[[133 145 128 121 120 139 138 131 116 131 152 145]
 [136 146 123 122 120 125 131 120 115 119 138 145]
 [131 131 126 123 130 133 121 129 132 132 113 127]
 [138 157 122 125 114 132 125 121 107 121 134 154]
 [122 119 127 134 110 135 131 116 106 119 137 118]
 [125 120 131 123 131 126 128 125 132 126 127 120]
 [112 101 137 130 128 137 129 129 131 132 132 102]]
=>
[[112 101 137 130 128 137 129 129 131 132 132 102]
 [122 119 127 134 110 135 131 116 106 119 137 118]
 [125 120 131 123 131 126 128 125 132 126 127 120]
 [131 131 126 123 130 133 121 129 132 132 113 127]
 [133 145 128 121 120 139 138 131 116 131 152 145]
 [136 146 123 122 120 125 131 120 115 119 138 145]
 [138 157 122 125 114 132 125 121 107 121 134 154]]

[[121 140 103 101 149]
 [123 111 139 121 142]
 [114 133 123 137 122]]
=>
[[123 111 139 121 142]
 [114 133 123 137 122]
 [121 140 103 101 149]]

[[137 134 134 132 136 112 120 127 148 126 113 122 144 127]
 [128 110 129 130 125 147 134 127 118 132 115 134 105 101]
 [127 137 123 122 127 129 120 130 132 118 139 137 136 146]
 [135 131 132 122 123 128 145 112 132 124 139 121 125 129]
 [122 115 139 135 130 128 126 136 128 136 117 111 102 119]]
=>
[[128 110 129 130 125 147 134 127 118 132 115 134 105 101]
 [122 115 139 135 130 128 126 136 128 136 117 111 102 119]
 [135 131 132 122 123 128 145 112 132 124 139 121 125 129]
 [137 134 134 132 136 112 120 127 148 126 113 122 144 127]
 [127 137 123 122 127 129 120 130 132 118 139 137 136 146]]

[[131 133 138 139 121 120 122 130 128 124 120 122]
 [105 116 133 144 127 128 122 117 128 125 119 121]
 [142 135 127 113 129 128 130 137 136 127 133 130]
 [135 125 136 130 120 128 128 125 123 132 127 128]
 [125 117 126 113 125 140 119 118 144 112 119 112]]
=>
[[105 116 133 144 127 128 122 117 128 125 119 121]
 [125 117 126 113 125 140 119 118 144 112 119 112]
 [135 125 136 130 120 128 128 125 123 132 127 128]
 [131 133 138 139 121 120 122 130 128 124 120 122]
 [142 135 127 113 129 128 130 137 136 127 133 130]]

[[139 150 117 128 122 130 149 128 155 154]
 [157 118 135 150 124 113 143 128 125 137]
 [142 139 120 131 119 125 135 136 150 151]]
=>
[[157 118 135 150 124 113 143 128 125 137]
 [142 139 120 131 119 125 135 136 150 151]
 [139 150 117 128 122 130 149 128 155 154]]

[[124 109]
 [127 152]
 [133 131]
 [112 125]
 [113 140]
 [133 132]
 [139 117]
 [111 126]
 [138 106]
 [131 141]
 [134 139]
 [128 145]]
=>
[[138 106]
 [124 109]
 [139 117]
 [112 125]
 [111 126]
 [133 131]
 [133 132]
 [134 139]
 [113 140]
 [131 141]
 [128 145]
 [127 152]]
---
[[105 111 128 101 120 132 145 145 145 147 121 117 137 119 129]
 [135 120 122 145 133 114 148 127 117 125 148 127 126 109 118]
 [139 108 129 121 107 135 113 126 110 117 130 131 121 125 139]
 [135 128 130 132 143 124 139 113 114 130 130 132 138 123 116]
 [108 132 114 146 122 141 122 131 117 126 125 130 123 140 135]]
=>
[[108 132 114 146 122 141 122 131 117 126 125 130 123 140 135]
 [135 120 122 145 133 114 148 127 117 125 148 127 126 109 118]
 [105 111 128 101 120 132 145 145 145 147 121 117 137 119 129]
 [139 108 129 121 107 135 113 126 110 117 130 131 121 125 139]
 [135 128 130 132 143 124 139 113 114 130 130 132 138 123 116]]

[[133 129 131 131 134 132 129 129 128 132 133 133 128]
 [151 133 138 142 149 144 150 129 130 149 147 150 137]
 [136 133 129 133 130 134 154 128 131 138 129 130 140]]
=>
[[136 133 129 133 130 134 154 128 131 138 129 130 140]
 [133 129 131 131 134 132 129 129 128 132 133 133 128]
 [151 133 138 142 149 144 150 129 130 149 147 150 137]]

[[150 112 114 120 121 124]
 [121 144 124 139 135 129]
 [113 123 157 119 115 138]
 [132 140 119 152 135 135]
 [127 136 115 132 140 124]
 [134 140 137 147 126 158]
 [145 111 110 116 121 110]
 [125 119 130 133 126 128]]
=>
[[145 111 110 116 121 110]
 [150 112 114 120 121 124]
 [127 136 115 132 140 124]
 [132 140 119 152 135 135]
 [121 144 124 139 135 129]
 [125 119 130 133 126 128]
 [134 140 137 147 126 158]
 [113 123 157 119 115 138]]

[[141 139 110 119 130]
 [146 129 128 129 135]
 [149 126 121 123 145]
 [146 135 115 120 154]
 [149 141 114 125 157]]
=>
[[141 139 110 119 130]
 [149 141 114 125 157]
 [146 135 115 120 154]
 [149 126 121 123 145]
 [146 129 128 129 135]]

[[122 142 126 118 134 127 139 117 117 118 147]
 [140 126 139 123 118 139 116 127 125 143 114]
 [121 130 120 130 114 122 124 130 130 126 136]
 [130 138 137 117 105 137 110 117 117 135 126]]
=>
[[121 130 120 130 114 122 124 130 130 126 136]
 [122 142 126 118 134 127 139 117 117 118 147]
 [130 138 137 117 105 137 110 117 117 135 126]
 [140 126 139 123 118 139 116 127 125 143 114]]

[[141 119 129 133 144 110 144 115]
 [121 129 141 137 128 112 144 113]
 [143 118 123 133 153 121 133 137]
 [142 119 122 134 146 126 132 145]
 [126 126 131 137 133 111 144 113]]
=>
[[142 119 122 134 146 126 132 145]
 [143 118 123 133 153 121 133 137]
 [141 119 129 133 144 110 144 115]
 [126 126 131 137 133 111 144 113]
 [121 129 141 137 128 112 144 113]]
